Below is a small trained network, with its code and all its weights. Each question gives an input and a target symbol and asks what happens when units are switched off, that is, made to give their printed mean instead of their output.

import numpy as np


def w(rows, s, z=0):
    codes = np.array(rows[::2]) - 128.0
    scale = np.full(codes.shape[1], s)
    scale[-1] = z or s
    return codes * scale


def norm(h):
    return h / np.sqrt((h * h).mean(-1, keepdims=True) + 1e-5)


def f(y):
    return np.maximum(y, 0)


def softmax(a):
    e = np.exp(a - a.max(-1, keepdims=True))
    return e / e.sum(-1, keepdims=True)


def log_softmax(a):
    a = a - a.max(-1, keepdims=True)
    return a - np.log(np.exp(a).sum(-1, keepdims=True))


def net(x, mask):
    ids = ['αβγδεζμξπ'.index(c) for c in x.split()]
    T = len(ids)
    res = E[ids] + P[:T]
    u = 0
    for l in range(2):
        q, k, v = (norm(res) @ M[l].T for M in (Q, K, V))
        z = softmax(np.where(np.tri(T) > 0, q @ k.T / 2**0.5, -1e9)) @ v
        res = res + np.where(mask[u], z, O[l][:, -1]) @ O[l][:, :-1]
        u += 1
        y = f(norm(res) @ A[l][:, :-1].T + A[l][:, -1])
        res = res + np.where(mask[u : u + 4], y, B[l][:, -1]) @ B[l][:, :-1]
        u += 4
    return log_softmax(norm(res)[-1] @ U[:, :-1].T + U[:, -1])


Q, K, V, O, A, B = {}, {}, {}, {}, {}, {}
E = w([
[225,105,162,177,136,151,138,92,139,107,27,181],'α',
[218,107,173,114,163,53,153,132,142,225,134,75],'β',
[56,127,137,90,26,49,146,92,191,168,88,108],'γ',
[77,169,254,68,147,107,81,158,50,98,139,170],'δ',
[80,93,143,177,96,174,40,112,65,194,109,83],'ε',
[75,131,129,165,162,96,129,244,178,101,202,85],'ζ',
[163,157,37,101,138,82,17,115,140,119,149,178],'μ',
[190,166,133,93,67,165,171,157,103,162,228,152],'ξ',
[102,143,137,57,215,246,144,86,164,183,140,171],'π',
],0.0057)
P = w([
[141,133,180,134,111,140,74,93,193,130,168,117],'0',
[107,110,93,113,140,111,136,165,76,177,102,172],'1',
[151,188,165,129,118,106,90,88,161,122,155,70],'2',
[121,35,126,82,126,141,98,161,122,169,127,184],'3',
[136,254,128,155,138,98,141,84,98,134,124,79],'4',
[129,50,138,97,119,125,82,151,138,152,133,169],'5',
],0.0053)
Q[0] = w([
[100,159,88,149,145,116,176,150,81,153,89,154],'0.h0',
[120,1,119,76,105,137,109,184,118,160,120,185],'0.h0',
],0.0091)
K[0] = w([
[144,114,175,140,105,152,84,104,196,94,165,123],'0.h0',
[133,255,126,170,140,120,148,80,114,110,127,69],'0.h0',
],0.0082)
V[0] = w([
[159,164,7,111,118,106,89,175,163,71,212,178],'0.h0',
[106,100,69,177,102,120,26,35,125,135,4,140],'0.h0',
],0.0034)
O[0] = w([
[140,100,4,98,194,66,70,48,138,26,197,150,249],'0.h0',
[142,205,54,140,38,205,18,239,135,97,33,121,213],'0.h0',
],0.0032,0.0011)
A[0] = w([
[116,115,131,135,131,134,136,125,107,129,124,119,49],'0.n0',
[98,61,131,145,188,76,169,3,101,85,185,146,31],'0.n1',
[173,147,118,147,135,80,112,140,145,148,139,132,1],'0.n2',
[123,141,103,104,121,159,148,128,126,83,139,103,1],'0.n3',
],0.0045,0.0015)
B[0] = w([
[134,130,146,133,119,122,106,138,144,154,138,138,130],'0.n0',
[181,134,84,188,1,220,154,245,61,77,153,79,254],'0.n1',
[122,112,129,81,158,111,112,69,93,127,147,129,173],'0.n2',
[148,155,122,129,125,105,114,117,97,141,129,163,131],'0.n3',
],0.0038,0.0023)
Q[1] = w([
[110,76,77,107,129,121,157,176,80,168,105,185],'1.h0',
[137,5,138,78,113,147,103,167,144,163,138,180],'1.h0',
],0.011)
K[1] = w([
[137,239,160,182,139,131,112,70,166,96,151,65],'1.h0',
[126,254,104,172,145,110,165,93,81,118,116,84],'1.h0',
],0.0088)
V[1] = w([
[23,112,148,134,185,203,85,155,47,117,167,157],'1.h0',
[2,150,138,142,79,30,98,154,141,106,159,29],'1.h0',
],0.0044)
O[1] = w([
[49,10,128,170,144,170,105,98,91,138,165,170,65],'1.h0',
[83,212,94,168,154,108,149,19,41,96,143,3,254],'1.h0',
],0.0048,0.00081)
A[1] = w([
[127,186,193,98,133,125,79,217,198,238,63,174,210],'1.n0',
[68,60,140,178,181,85,166,3,86,148,183,148,79],'1.n1',
[129,4,151,165,63,91,134,156,143,129,189,206,141],'1.n2',
[152,219,95,125,157,150,182,70,65,29,122,3,12],'1.n3',
],0.0037,0.0011)
B[1] = w([
[138,64,104,206,196,117,159,46,103,75,128,81,255],'1.n0',
[163,187,180,102,151,79,94,242,155,45,96,168,187],'1.n1',
[95,241,109,72,116,178,168,74,113,117,117,122,228],'1.n2',
[66,33,129,116,97,131,159,161,253,133,109,200,220],'1.n3',
],0.0048,0.0032)
U = w([
[225,105,150,186,96,171,139,178,172,65,10,177,4],'α',
[207,112,164,138,223,47,167,76,108,197,155,44,132],'β',
[49,178,125,89,50,84,166,96,213,157,55,94,129],'γ',
[78,179,253,82,169,90,99,154,69,106,119,173,126],'δ',
[87,104,114,210,97,203,67,116,49,197,111,54,126],'ε',
[66,57,98,196,176,104,178,218,172,42,200,91,62],'ζ',
[154,158,31,96,164,84,35,99,140,112,149,166,237],'μ',
[187,177,121,105,40,178,198,152,96,159,219,140,164],'ξ',
[61,73,132,88,219,215,156,50,192,184,149,195,112],'π',
],0.0057,0.0015)

Each question gives the input, a string of symbols that net reads in full, and the target symbol t.
The units are the heads (2 rows each of Q, K, V and O) and the neurons (one row each of A and B). Each row of codes is followed by its name. A weight is (code - 128) times the scale printed after its matrix; where a second scale follows, it is the last column's (O, A, B and U).
mask holds one flag per unit, layer by layer, with each layer's heads first. A switched-off unit (its flag False) gives its mean, the last column of its rows in O or B, instead of its output. The means were averaged over made-up inputs and are rounded, as every weight is.
A unit's drop is (log p(t) with every unit on - log p(t) with that unit switched off) / (log p(t) with every unit on - log p(t) with every unit switched off).
The circuit of an input: a set's keep is (log p(t) with only the set's units on - log p(t) with every unit switched off) / (log p(t) with every unit on - log p(t) with every unit switched off). Starting from all 10 units, units are removed one at a time, each time the one whose removal leaves the highest keep (on an exact tie, the one counted first), for as long as the keep stays at least 0.8.
units of the circuit, in order: the units of the circuit, biggest drop first
unit that matters most: the unit with the biggest drop
k most important neurons: the k neurons with the biggest drops, biggest first
drop of u: that unit's drop, to one decimal
input π γ ξ μ ξ α, target ξ: units of the circuit, in order : [0.h0; 0.n1; 1.n2]
input γ μ ξ β μ ξ, target μ: unit that matters most : 0.h0
input μ β δ γ δ, target γ: units of the circuit, in order : [1.h0; 1.n3]
input ε β ξ δ ε, target δ: units of the circuit, in order : [1.n1; 1.h0; 0.n1; 0.h0]
input μ ε γ, target ε: units of the circuit, in order : [1.h0; 1.n3]
input δ α δ ξ, target δ: units of the circuit, in order : [1.h0; 1.n1; 0.n1]
input δ ξ μ, target ξ: 3 most important neurons : [0.n1; 1.n2; 1.n0]
input ζ ξ α, target ξ: units of the circuit, in order : [0.h0; 0.n1; 1.n0]
input γ π ξ δ ε δ, target ε: units of the circuit, in order : [0.h0; 1.h0]
input δ μ μ ε δ μ, target δ: units of the circuit, in order : [1.h0; 1.n1; 0.h0; 0.n1]
input α δ α ζ ε, target ζ: units of the circuit, in order : [0.h0; 1.n3; 1.n1]
input α π ξ γ ζ, target γ: units of the circuit, in order : [1.h0; 1.n3; 1.n0]
input ξ β γ, target β: 2 most important neurons : [1.n0; 1.n3]
input α γ β ξ, target β: unit that matters most : 1.h0
input ε ξ π ξ, target π: 2 most important neurons : [0.n1; 1.n0]
input α ζ α, target ζ: units of the circuit, in order : [1.h0; 0.h0; 1.n3; 0.n1]
input α ξ β, target ξ: units of the circuit, in order : [0.h0; 0.n1; 1.h0; 1.n2]
input π ξ μ μ γ ε, target γ: 3 most important neurons : [1.n3; 1.n0; 0.n1]
input δ γ ε δ γ, target δ: 3 most important neurons : [1.n1; 0.n1; 1.n3]
input μ ζ μ, target ζ: unit that matters most : 0.h0
input μ ξ ζ ξ α μ, target α: drop of 0.h0 : 0.4
input δ β ε ε α γ, target α: drop of 1.n0 : 0.3
input μ γ δ μ ζ β, target ζ: drop of 0.h0 : 0.5
